Below are the code and all the weights of a small trained network. Each question names an input and a target symbol and asks about switching units off, where a switched-off unit gives its printed mean instead of its output.

import numpy as np


def w(rows, s, z=0):
    codes = np.array(rows[::2]) - 128.0
    scale = np.full(codes.shape[1], s)
    scale[-1] = z or s
    return codes * scale


def f(y):
    return y / 2 * (1 + np.tanh(0.7978845608 * (y + 0.044715 * y**3)))


def softmax(a):
    e = np.exp(a - a.max(-1, keepdims=True))
    return e / e.sum(-1, keepdims=True)


def log_softmax(a):
    a = a - a.max(-1, keepdims=True)
    return a - np.log(np.exp(a).sum(-1, keepdims=True))


def net(x, mask):
    ids = ['βγδθλξπστψ'.index(c) for c in x.split()]
    T = len(ids)
    res = E[ids] + P[:T]
    r = res
    for j in range(3):
        rows = slice(2 * j, 2 * j + 2)
        q, k, v = (r @ M[0][rows].T for M in (Q, K, V))
        z = softmax(np.where(np.tri(T) > 0, q @ k.T / 2**0.5, -1e9)) @ v
        o = O[0][rows]
        res = res + np.where(mask[j], z, o[:, -1]) @ o[:, :-1]
    y = f(res @ A[0][:, :-1].T + A[0][:, -1])
    res = res + np.where(mask[3:11], y, B[0][:, -1]) @ B[0][:, :-1]
    return log_softmax(res[-1] @ U[:, :-1].T + U[:, -1])


Q, K, V, O, A, B = {}, {}, {}, {}, {}, {}
E = w([
[181,171,178,158,19,183],'β',
[195,158,118,245,118,198],'γ',
[180,229,193,145,100,157],'δ',
[233,99,142,131,91,66],'θ',
[41,91,161,152,180,166],'λ',
[105,187,172,241,158,108],'ξ',
[34,112,182,225,75,94],'π',
[144,204,196,87,34,194],'σ',
[187,192,248,58,60,158],'τ',
[236,175,211,131,190,121],'ψ',
],0.017)
P = w([
[34,254,131,146,157,56],'0',
[162,120,152,124,88,162],'1',
[170,94,154,128,109,159],'2',
[171,73,162,141,128,155],'3',
[170,54,168,148,145,148],'4',
[177,35,171,155,158,143],'5',
[181,13,179,160,168,137],'6',
[182,6,171,165,177,139],'7',
],0.0096)
Q[0] = w([
[100,167,33,117,120,122],'H1',
[160,95,95,72,207,146],'H1',
[180,53,127,104,160,233],'H2',
[141,144,64,84,117,125],'H2',
[67,146,44,111,90,8],'H3',
[25,114,61,134,187,73],'H3',
],0.012)
K[0] = w([
[185,108,142,187,104,194],'H1',
[147,133,168,124,126,190],'H1',
[164,163,150,145,112,51],'H2',
[155,120,178,82,86,148],'H2',
[162,148,127,112,28,95],'H3',
[125,251,169,139,77,130],'H3',
],0.014)
V[0] = w([
[102,136,109,74,144,229],'H1',
[173,204,142,108,52,166],'H1',
[96,147,117,1,198,162],'H2',
[177,87,161,48,41,83],'H2',
[95,58,102,138,19,63],'H3',
[78,119,238,80,73,152],'H3',
],0.012)
O[0] = w([
[152,181,117,246,96,162,77],'H1',
[141,54,75,194,87,59,161],'H1',
[165,21,89,156,149,149,11],'H2',
[177,94,204,148,156,111,54],'H2',
[76,157,229,150,88,129,70],'H3',
[34,35,90,113,123,79,169],'H3',
],0.012,0.013)
A[0] = w([
[195,188,121,89,83,153,138],'N1',
[254,84,92,38,123,169,153],'N2',
[71,107,153,175,68,82,2],'N3',
[48,123,104,191,208,153,171],'N4',
[248,235,127,171,138,196,85],'N5',
[61,58,206,93,94,96,189],'N6',
[183,90,27,66,110,129,101],'N7',
[126,22,153,76,110,190,91],'N8',
],0.0087,0.008)
B[0] = w([
[174,126,122,223,134,118,195],'N1',
[109,243,82,195,131,236,191],'N2',
[33,111,100,154,163,192,169],'N3',
[254,144,206,122,27,164,184],'N4',
[106,31,165,71,117,238,180],'N5',
[119,140,210,164,184,144,249],'N6',
[171,84,108,4,134,111,190],'N7',
[157,141,60,161,201,66,146],'N8',
],0.0077,0.014)
U = w([
[190,157,165,145,115,89,203],'β',
[155,226,87,134,101,73,182],'γ',
[165,56,126,67,104,131,92],'δ',
[136,101,99,110,255,112,5],'θ',
[170,115,129,127,113,218,149],'λ',
[140,101,91,34,97,80,8],'ξ',
[90,133,120,105,174,146,108],'π',
[116,146,68,217,165,134,60],'σ',
[128,94,86,161,155,128,117],'τ',
[178,123,74,98,203,133,254],'ψ',
],0.0091,0.005)

Each question gives the input, a string of symbols that net reads in full, and the target symbol t.
The units are the heads (2 rows each of Q, K, V and O) and the neurons (one row each of A and B). Each row of codes is followed by its name. A weight is (code - 128) times the scale printed after its matrix; where a second scale follows, it is the last column's (O, A, B and U).
mask holds one flag per unit, heads first, then neurons. A switched-off unit (its flag False) gives its mean, the last column of its rows in O or B, instead of its output. The means were averaged over made-up inputs and are rounded, as every weight is.
A unit's drop is (log p(t) with every unit on - log p(t) with that unit switched off) / (log p(t) with every unit on - log p(t) with every unit switched off).
The circuit of an input: a set's keep is (log p(t) with only the set's units on - log p(t) with every unit switched off) / (log p(t) with every unit on - log p(t) with every unit switched off). Starting from all 11 units, units are removed one at a time, each time the one whose removal leaves the highest keep (on an exact tie, the one counted first), for as long as the keep stays at least 0.8.
circuit, biggest first: the units of the circuit, biggest drop first
most important unit: the unit with the biggest drop
top k neurons: the k neurons with the biggest drops, biggest first
input σ τ π δ, target π: circuit, biggest first	[H3 N3]
input σ ψ γ τ π σ, target π: circuit, biggest first	[H3 N3]
input π δ β τ ψ, target ψ: circuit, biggest first	[H3]
input ξ ψ σ θ σ λ β, target ξ: circuit, biggest first	[H2 N7 H1]
input σ δ τ, target θ: circuit, biggest first	[H3 H2 N8]
input ψ τ θ λ β, target ψ: circuit, biggest first	[H2 N8 H1 N4]
input ξ λ ξ, target ξ: top 2 neurons	[N2 N1]
input θ θ σ, target β: circuit, biggest first	[H3 H2]
input β γ σ θ δ ψ λ τ, target β: circuit, biggest first	[H2 N5]
input γ γ δ, target λ: circuit, biggest first	[H3 N5]
input λ ψ ξ τ ξ, target λ: circuit, biggest first	[H1 N4]
input σ λ τ γ, target σ: top 2 neurons	[N5 N3]
input β π β λ, target β: top 2 neurons	[N4 N5]
input θ ξ σ ξ, target γ: circuit, biggest first	[H2]
input τ ψ δ τ δ, target ψ: top 2 neurons	[N7 N2]
input λ θ π β δ, target λ: circuit, biggest first	[H1 N5]
input λ ξ τ λ θ ξ λ π, target λ: circuit, biggest first	[H1 N4]
input ψ ξ δ τ, target γ: top 2 neurons	[N2 N5]
input δ τ λ λ, target δ: top 3 neurons	[N4 N2 N1]
input λ τ ξ δ γ λ, target λ: most important unit	N4
input γ λ θ θ σ ψ γ, target γ: top 2 neurons	[N5 N6]
input ξ γ λ, target ξ: top 3 neurons	[N2 N6 N7]
input λ θ τ λ λ, target λ: top 2 neurons	[N4 N7]
input ψ θ ψ σ, target ψ: top 2 neurons	[N7 N2]
input ψ λ β β β, target ψ: top 2 neurons	[N8 N7]
